Here is a tiny trained network, its code and every weight. The questions are about switching its units off for an input and a class, where a switched-off unit gives its printed mean instead of its output.

import numpy as np


def w(rows, s, z=0):
    codes = np.array(rows[::2]) - 128.0
    scale = np.full(codes.shape[1], s)
    scale[-1] = z or s
    return codes * scale


def f(y):
    return y / 2 * (1 + np.tanh(0.7978845608 * (y + 0.044715 * y**3)))


def log_softmax(a):
    a = a - a.max(-1, keepdims=True)
    return a - np.log(np.exp(a).sum(-1, keepdims=True))


def net(x, mask):
    res = np.array(x, float).reshape(1, 6) / 4 @ E
    y = f(res @ A[0][:, :-1].T + A[0][:, -1])
    res = res + np.where(mask, y, B[0][:, -1]) @ B[0][:, :-1]
    return log_softmax(res[-1] @ U[:, :-1].T + U[:, -1])


A, B = {}, {}
E = w([
[163,180,152,120,160,177,87,156,187,95,112],'x0',
[143,133,176,154,114,86,116,153,115,194,211],'x1',
[181,101,69,107,52,98,163,251,126,153,109],'x2',
[127,147,52,126,203,107,150,140,171,159,140],'x3',
[145,45,141,107,110,105,172,67,129,174,58],'x4',
[160,147,169,217,135,182,127,104,123,144,112],'x5',
],0.011)
A[0] = w([
[121,163,91,141,178,167,59,98,194,125,134,197],'neuron 1',
[100,106,198,57,138,49,141,138,96,45,173,95],'neuron 2',
[129,159,163,145,116,167,118,107,216,125,120,81],'neuron 3',
[165,161,80,89,102,98,144,194,156,147,150,182],'neuron 4',
[254,96,122,139,96,193,129,154,105,138,73,223],'neuron 5',
[75,182,130,77,152,187,87,160,154,88,82,166],'neuron 6',
[173,89,33,99,162,33,214,151,134,132,88,252],'neuron 7',
[142,118,206,132,163,127,128,153,195,200,105,168],'neuron 8',
[123,97,90,163,95,126,203,143,104,201,148,46],'neuron 9',
[61,34,147,139,160,108,138,23,144,94,124,199],'neuron 10',
[99,125,109,186,123,177,124,135,175,72,124,233],'neuron 11',
[133,152,115,186,177,130,83,106,170,140,211,133],'neuron 12',
[47,56,60,114,144,112,168,181,145,109,165,194],'neuron 13',
[146,79,138,103,198,89,158,132,165,156,110,181],'neuron 14',
],0.0091,0.0027)
B[0] = w([
[67,177,130,136,179,82,88,89,171,107,84,186],'neuron 1',
[166,107,108,158,130,7,136,88,171,63,39,167],'neuron 2',
[193,134,136,169,137,137,83,56,101,159,149,161],'neuron 3',
[2,105,64,37,127,128,160,122,128,163,167,209],'neuron 4',
[130,22,120,115,143,46,149,233,238,96,75,200],'neuron 5',
[132,142,120,99,171,25,69,200,140,126,105,182],'neuron 6',
[58,115,63,40,123,166,123,226,131,97,123,248],'neuron 7',
[136,107,116,106,30,157,122,13,90,192,172,161],'neuron 8',
[10,210,120,169,180,83,99,212,83,94,78,182],'neuron 9',
[80,161,115,35,111,101,68,217,189,84,153,202],'neuron 10',
[122,105,179,195,137,41,52,163,98,27,54,169],'neuron 11',
[210,183,225,236,239,180,128,92,83,141,127,190],'neuron 12',
[90,41,25,23,103,205,179,147,162,185,201,194],'neuron 13',
[111,60,112,3,73,158,126,144,100,140,177,167],'neuron 14',
],0.0065,0.014)
U = w([
[101,172,89,165,219,64,125,209,199,90,72,127],'0',
[92,104,22,77,100,134,175,144,171,169,253,172],'1',
[174,238,145,235,239,170,160,64,77,152,178,4],'2',
[187,103,128,213,134,56,167,97,199,112,64,148],'3',
],0.0077,0.0023)

Each question gives the input, the list of numbers given to net, and the class t.
The units are the neurons (one row each of A and B). Each row of codes is followed by its name. A weight is (code - 128) times the scale printed after its matrix; where a second scale follows, it is the last column's (A, B and U).
mask holds one flag per neuron, in row order. A switched-off neuron (its flag False) gives its mean, the last column of its row in B, instead of its output. The means were averaged over made-up inputs and are rounded, as every weight is.
A unit's drop is (log p(t) with every unit on - log p(t) with that unit switched off) / (log p(t) with every unit on - log p(t) with every unit switched off).
The circuit of an input: a set's keep is (log p(t) with only the set's units on - log p(t) with every unit switched off) / (log p(t) with every unit on - log p(t) with every unit switched off). Starting from the 12 units with the biggest drops (on a tie, the unit counted first), units are removed one at a time, each time the one whose removal leaves the highest keep (on an exact tie, the one counted first), for as long as the keep stays at least 0.8.
units of the circuit, in order: the units of the circuit, biggest drop first
most important unit: the unit with the biggest drop
top k neurons: the k neurons with the biggest drops, biggest first
drop of u: that unit's drop, to one decimal
input [6,8,0,-6,8,-7], class 3: units of the circuit, in order -> neuron 2; neuron 7
input [0,-8,1,0,2,-5], class 1: units of the circuit, in order -> neuron 13
input [-4,4,3,-8,-4,7], class 3: units of the circuit, in order -> neuron 7; neuron 4
input [5,1,0,-8,-4,-2], class 3: units of the circuit, in order -> neuron 7; neuron 10; neuron 9
input [-3,2,1,-5,0,2], class 3: units of the circuit, in order -> neuron 7; neuron 4
input [2,4,-8,-3,7,1], class 1: top 4 neurons -> neuron 10; neuron 8; neuron 11; neuron 9
input [-4,7,-7,-3,-8,-8], class 2: top 3 neurons -> neuron 12; neuron 5; neuron 7
input [6,3,5,-4,2,0], class 1: top 2 neurons -> neuron 12; neuron 11
input [5,8,6,7,-3,3], class 1: top 2 neurons -> neuron 4; neuron 8
input [-2,4,-3,-3,3,6], class 2: top 2 neurons -> neuron 7; neuron 13
input [-8,1,3,0,-1,8], class 0: drop of neuron 9 -> 0.9
input [5,-4,3,6,4,-5], class 1: drop of neuron 13 -> 0.0
input [7,7,1,-1,-7,-1], class 2: drop of neuron 12 -> 0.1
input [-1,-8,1,0,8,-1], class 1: most important unit -> neuron 14
